Below is a small trained network, with its code and all its weights. Each question gives an input and a target symbol and asks what happens when units are switched off, that is, made to give their printed mean instead of their output.

import numpy as np


def w(rows, s, z=0):
    codes = np.array(rows[::2]) - 128.0
    scale = np.full(codes.shape[1], s)
    scale[-1] = z or s
    return codes * scale


def f(y):
    return y / 2 * (1 + np.tanh(0.7978845608 * (y + 0.044715 * y**3)))


def softmax(a):
    e = np.exp(a - a.max(-1, keepdims=True))
    return e / e.sum(-1, keepdims=True)


def log_softmax(a):
    a = a - a.max(-1, keepdims=True)
    return a - np.log(np.exp(a).sum(-1, keepdims=True))


def net(x, mask):
    ids = ['ΞΠΣΩαβγδζηθλμτ'.index(c) for c in x.split()]
    T = len(ids)
    res = E[ids] + P[:T]
    u = 0
    for l in range(2):
        r = res
        for j in range(2):
            rows = slice(2 * j, 2 * j + 2)
            q, k, v = (r @ M[l][rows].T for M in (Q, K, V))
            z = softmax(np.where(np.tri(T) > 0, q @ k.T / 2**0.5, -1e9)) @ v
            o = O[l][rows]
            res = res + np.where(mask[u + j], z, o[:, -1]) @ o[:, :-1]
        u += 2
        y = f(res @ A[l][:, :-1].T + A[l][:, -1])
        res = res + np.where(mask[u : u + 8], y, B[l][:, -1]) @ B[l][:, :-1]
        u += 8
    return log_softmax(res[-1] @ U[:, :-1].T + U[:, -1])


Q, K, V, O, A, B = {}, {}, {}, {}, {}, {}
E = w([
[81,232,90,179,167,223,176,123,224,191,130],'Ξ',
[156,180,106,104,171,185,111,106,171,130,147],'Π',
[85,191,142,135,132,181,153,81,172,91,151],'Σ',
[125,205,100,167,118,153,183,210,159,176,146],'Ω',
[89,147,177,55,70,177,155,146,144,113,145],'α',
[128,107,74,183,118,209,181,173,164,174,168],'β',
[92,185,163,99,95,144,165,137,148,181,120],'γ',
[120,143,107,168,140,191,202,133,195,238,105],'δ',
[193,122,163,55,99,109,106,120,87,122,144],'ζ',
[139,138,174,89,102,137,126,9,182,104,95],'η',
[116,67,171,95,81,122,166,152,61,181,133],'θ',
[126,126,144,126,51,96,110,137,44,135,174],'λ',
[152,169,139,158,162,100,104,48,127,220,112],'μ',
[142,135,102,138,54,160,90,57,169,197,138],'τ',
],0.013)
P = w([
[100,189,61,109,146,200,157,124,42,64,52],'0',
[89,121,80,47,208,108,105,202,155,105,111],'1',
[122,175,39,48,152,87,254,120,118,78,156],'2',
[171,165,107,174,94,151,146,110,76,99,83],'3',
[120,78,142,104,161,83,90,176,171,141,153],'4',
[146,135,102,102,103,63,229,102,124,123,204],'5',
[220,130,158,237,42,119,124,83,96,131,102],'6',
[160,52,199,153,111,60,63,149,184,188,192],'7',
[182,124,160,144,55,39,196,71,122,187,253],'8',
],0.011)
Q[0] = w([
[153,160,87,94,103,112,214,70,98,138,177],'0.h0',
[136,136,156,181,106,192,72,156,79,104,2],'0.h0',
[129,133,174,187,122,208,53,176,82,105,15],'0.h1',
[95,100,152,133,147,116,61,172,172,121,121],'0.h1',
],0.042)
K[0] = w([
[149,91,151,156,50,121,97,72,81,202,94],'0.h0',
[55,156,10,52,173,165,136,145,69,91,66],'0.h0',
[73,156,2,38,203,169,141,151,83,67,82],'0.h1',
[150,141,164,89,172,147,167,182,193,82,148],'0.h1',
],0.029)
V[0] = w([
[90,122,89,198,147,160,174,136,159,216,110],'0.h0',
[195,63,5,130,134,239,72,89,138,97,238],'0.h0',
[140,251,218,156,157,160,124,172,206,13,195],'0.h1',
[105,104,90,169,61,142,130,237,79,94,204],'0.h1',
],0.018)
O[0] = w([
[178,53,35,89,125,187,158,100,163,163,92,254],'0.h0',
[45,153,56,95,172,148,56,63,82,120,225,146],'0.h0',
[146,155,196,163,75,198,78,166,68,255,148,66],'0.h1',
[162,163,110,118,145,194,115,190,97,35,185,64],'0.h1',
],0.0094,0.0073)
A[0] = w([
[107,106,174,135,158,110,86,175,181,136,103,98],'0.n0',
[72,114,157,148,169,101,61,156,151,125,159,156],'0.n1',
[87,62,193,54,155,132,38,166,182,106,123,2],'0.n2',
[159,139,132,146,114,176,219,89,67,113,137,77],'0.n3',
[96,90,161,103,157,160,79,132,140,177,129,119],'0.n4',
[153,114,79,133,179,68,63,211,147,157,154,74],'0.n5',
[153,51,134,128,254,70,53,195,102,144,129,70],'0.n6',
[112,144,138,154,95,143,132,128,83,84,149,89],'0.n7',
],0.017,0.0041)
B[0] = w([
[147,116,103,98,144,117,116,113,67,58,219,194],'0.n0',
[172,152,16,93,109,103,179,133,58,161,51,191],'0.n1',
[96,56,187,54,57,173,48,180,165,127,45,165],'0.n2',
[151,186,154,92,124,68,20,129,149,121,124,247],'0.n3',
[107,129,105,189,95,62,120,176,165,53,165,230],'0.n4',
[185,173,161,99,132,131,125,61,177,135,70,177],'0.n5',
[105,178,121,115,237,152,110,166,85,247,198,161],'0.n6',
[100,115,93,112,171,151,191,162,174,151,161,201],'0.n7',
],0.012,0.011)
Q[1] = w([
[174,169,182,136,128,215,125,141,124,148,118],'1.h0',
[147,176,105,109,140,235,179,152,60,61,154],'1.h0',
[114,167,32,34,145,86,191,97,195,123,183],'1.h1',
[149,68,138,89,125,73,104,253,182,166,143],'1.h1',
],0.036)
K[1] = w([
[78,135,126,34,192,175,47,197,131,155,112],'1.h0',
[177,153,37,36,250,232,134,89,152,118,136],'1.h0',
[169,141,233,120,159,27,226,101,140,195,143],'1.h1',
[113,86,126,188,73,59,74,226,152,112,254],'1.h1',
],0.032)
V[1] = w([
[104,170,145,102,82,179,211,111,91,134,146],'1.h0',
[250,42,105,165,148,102,149,109,153,174,182],'1.h0',
[56,138,87,115,141,138,174,227,138,45,42],'1.h1',
[92,80,40,46,187,216,213,226,90,142,161],'1.h1',
],0.0021)
O[1] = w([
[126,120,135,141,98,114,132,122,193,157,178,5],'1.h0',
[91,147,111,100,158,152,115,176,84,71,103,171],'1.h0',
[243,93,168,108,129,112,171,98,138,127,248,208],'1.h1',
[93,77,182,78,117,106,139,106,204,111,159,118],'1.h1',
],0.0014,0.0025)
A[1] = w([
[139,133,249,143,184,150,120,176,162,141,85,78],'1.n0',
[73,116,156,131,138,100,94,116,51,215,116,91],'1.n1',
[98,83,99,140,166,113,204,66,127,84,144,74],'1.n2',
[87,147,196,178,123,102,226,67,63,113,106,174],'1.n3',
[138,38,166,158,98,116,240,125,109,97,45,119],'1.n4',
[86,149,146,178,88,187,101,147,32,127,182,64],'1.n5',
[97,102,124,179,106,79,189,130,169,62,74,81],'1.n6',
[113,183,205,158,131,186,78,116,72,167,179,1],'1.n7',
],0.012,0.0054)
B[1] = w([
[119,129,191,171,127,174,199,33,117,152,134,166],'1.n0',
[129,106,185,187,93,162,102,100,131,67,127,163],'1.n1',
[108,123,202,167,143,90,72,140,112,172,117,250],'1.n2',
[175,57,57,134,86,170,138,188,144,142,147,180],'1.n3',
[104,236,120,122,242,161,125,159,202,98,120,228],'1.n4',
[7,190,97,54,127,187,155,98,145,133,78,153],'1.n5',
[145,71,115,155,84,183,113,83,26,102,75,229],'1.n6',
[154,34,135,81,175,118,131,166,100,86,97,146],'1.n7',
],0.013,0.017)
U = w([
[162,240,133,147,73,60,20,193,185,145,100,38],'Ξ',
[82,201,97,138,111,121,154,77,130,125,120,85],'Π',
[78,120,190,70,90,135,66,198,229,105,96,71],'Σ',
[188,167,199,71,128,149,3,191,95,162,110,1],'Ω',
[98,69,160,79,180,139,206,91,130,96,144,179],'α',
[157,171,95,112,160,180,72,62,133,122,205,99],'β',
[171,238,184,134,80,114,143,98,167,156,104,215],'γ',
[137,72,92,50,108,54,143,80,245,139,61,115],'δ',
[161,150,94,99,158,88,178,164,56,192,108,192],'ζ',
[125,88,136,171,100,149,112,146,180,100,156,191],'η',
[148,146,127,98,145,53,141,79,100,22,85,110],'θ',
[137,216,163,160,161,65,146,179,185,17,178,243],'λ',
[127,162,130,150,183,129,104,137,179,127,62,58],'μ',
[81,136,158,145,174,54,73,92,119,151,157,202],'τ',
],0.0034,0.0044)

Each question gives the input, a string of symbols that net reads in full, and the target symbol t.
The units are the heads (2 rows each of Q, K, V and O) and the neurons (one row each of A and B). Each row of codes is followed by its name. A weight is (code - 128) times the scale printed after its matrix; where a second scale follows, it is the last column's (O, A, B and U).
mask holds one flag per unit, layer by layer, with each layer's heads first. A switched-off unit (its flag False) gives its mean, the last column of its rows in O or B, instead of its output. The means were averaged over made-up inputs and are rounded, as every weight is.
A unit's drop is (log p(t) with every unit on - log p(t) with that unit switched off) / (log p(t) with every unit on - log p(t) with every unit switched off).
The circuit of an input: a set's keep is (log p(t) with only the set's units on - log p(t) with every unit switched off) / (log p(t) with every unit on - log p(t) with every unit switched off). Starting from the 12 units with the biggest drops (on a tie, the unit counted first), units are removed one at a time, each time the one whose removal leaves the highest keep (on an exact tie, the one counted first), for as long as the keep stays at least 0.8.
circuit, biggest first: the units of the circuit, biggest drop first
most important unit: the unit with the biggest drop
top k neurons: the k neurons with the biggest drops, biggest first
k most important neurons of layer l: the k neurons of layer l with the biggest drops, biggest first
which heads matter: for each layer, one digit per head in row order, 1 if its drop is at least 0.15 and else 0, layers parted by /
input α η λ β γ, target λ: most important unit	0.h0
input ζ β β τ Ω Ω, target τ: which heads matter	11 / 00
input Ω τ γ Π Σ θ μ λ, target ζ: which heads matter	11 / 00
input Π Ξ δ τ Σ η γ, target Π: circuit, biggest first	(0.h0, 0.h1, 1.n5)
input β θ β, target θ: circuit, biggest first	(0.h1, 1.n6)
input λ δ Π Σ, target λ: circuit, biggest first	(0.h1, 0.h0)
input τ μ λ β η, target θ: top 3 neurons	(0.n4, 0.n0, 1.n6)
input θ η δ Π Π τ Π, target θ: which heads matter	01 / 00
input η μ τ η ζ, target Ω: top 3 neurons	(0.n1, 0.n2, 1.n1)
input δ δ δ γ δ β, target δ: which heads matter	10 / 00
input γ α Ξ β γ δ γ, target γ: circuit, biggest first	(0.h0, 1.n0, 0.h1)
input λ β δ β η α Ω Ξ, target η: which heads matter	11 / 00
input τ δ β Π Ω, target γ: circuit, biggest first	(0.h1, 1.n0, 0.n5, 0.n0)
input γ β γ Ξ η α, target η: most important unit	1.n3
input δ τ Ω δ Π β η, target δ: circuit, biggest first	(0.h0, 0.h1)
input Σ η γ α δ γ Σ δ, target μ: top 2 neurons	(1.n4, 0.n3)
input Π τ τ γ Ω δ Ω ζ α, target ζ: which heads matter	10 / 00
input δ β β μ μ Ω η, target δ: which heads matter	10 / 00
input Ξ μ τ α, target Ξ: top 2 neurons	(0.n4, 0.n3)
input Σ β λ δ, target Σ: most important unit	0.h1
input Ω Π μ ζ γ, target λ: 2 most important neurons of layer 0	(0.n0, 0.n3)
input ζ Π η α Π Σ, target α: top 4 neurons	(1.n7, 1.n0, 0.n1, 0.n4)
input β η η β λ λ β λ μ, target μ: which heads matter	11 / 00
input β ζ α τ Π, target Ξ: circuit, biggest first	(0.n4, 0.n1, 0.h1, 0.h0)
input θ Π μ λ θ, target α: 2 most important neurons of layer 0	(0.n2, 0.n6)
input δ Ω μ θ λ μ Σ θ δ, target θ: which heads matter	11 / 00
input β Σ δ γ, target β: most important neuron of layer 0	(0.n3)
input μ γ Σ μ, target μ: circuit, biggest first	(0.h1, 1.n4, 0.n3, 0.h0)
input α β λ δ δ Π γ β Π, target γ: top 2 neurons	(1.n0, 0.n3)
input Ξ λ η δ β γ β, target Ξ: 2 most important neurons of layer 0	(0.n4, 0.n3)
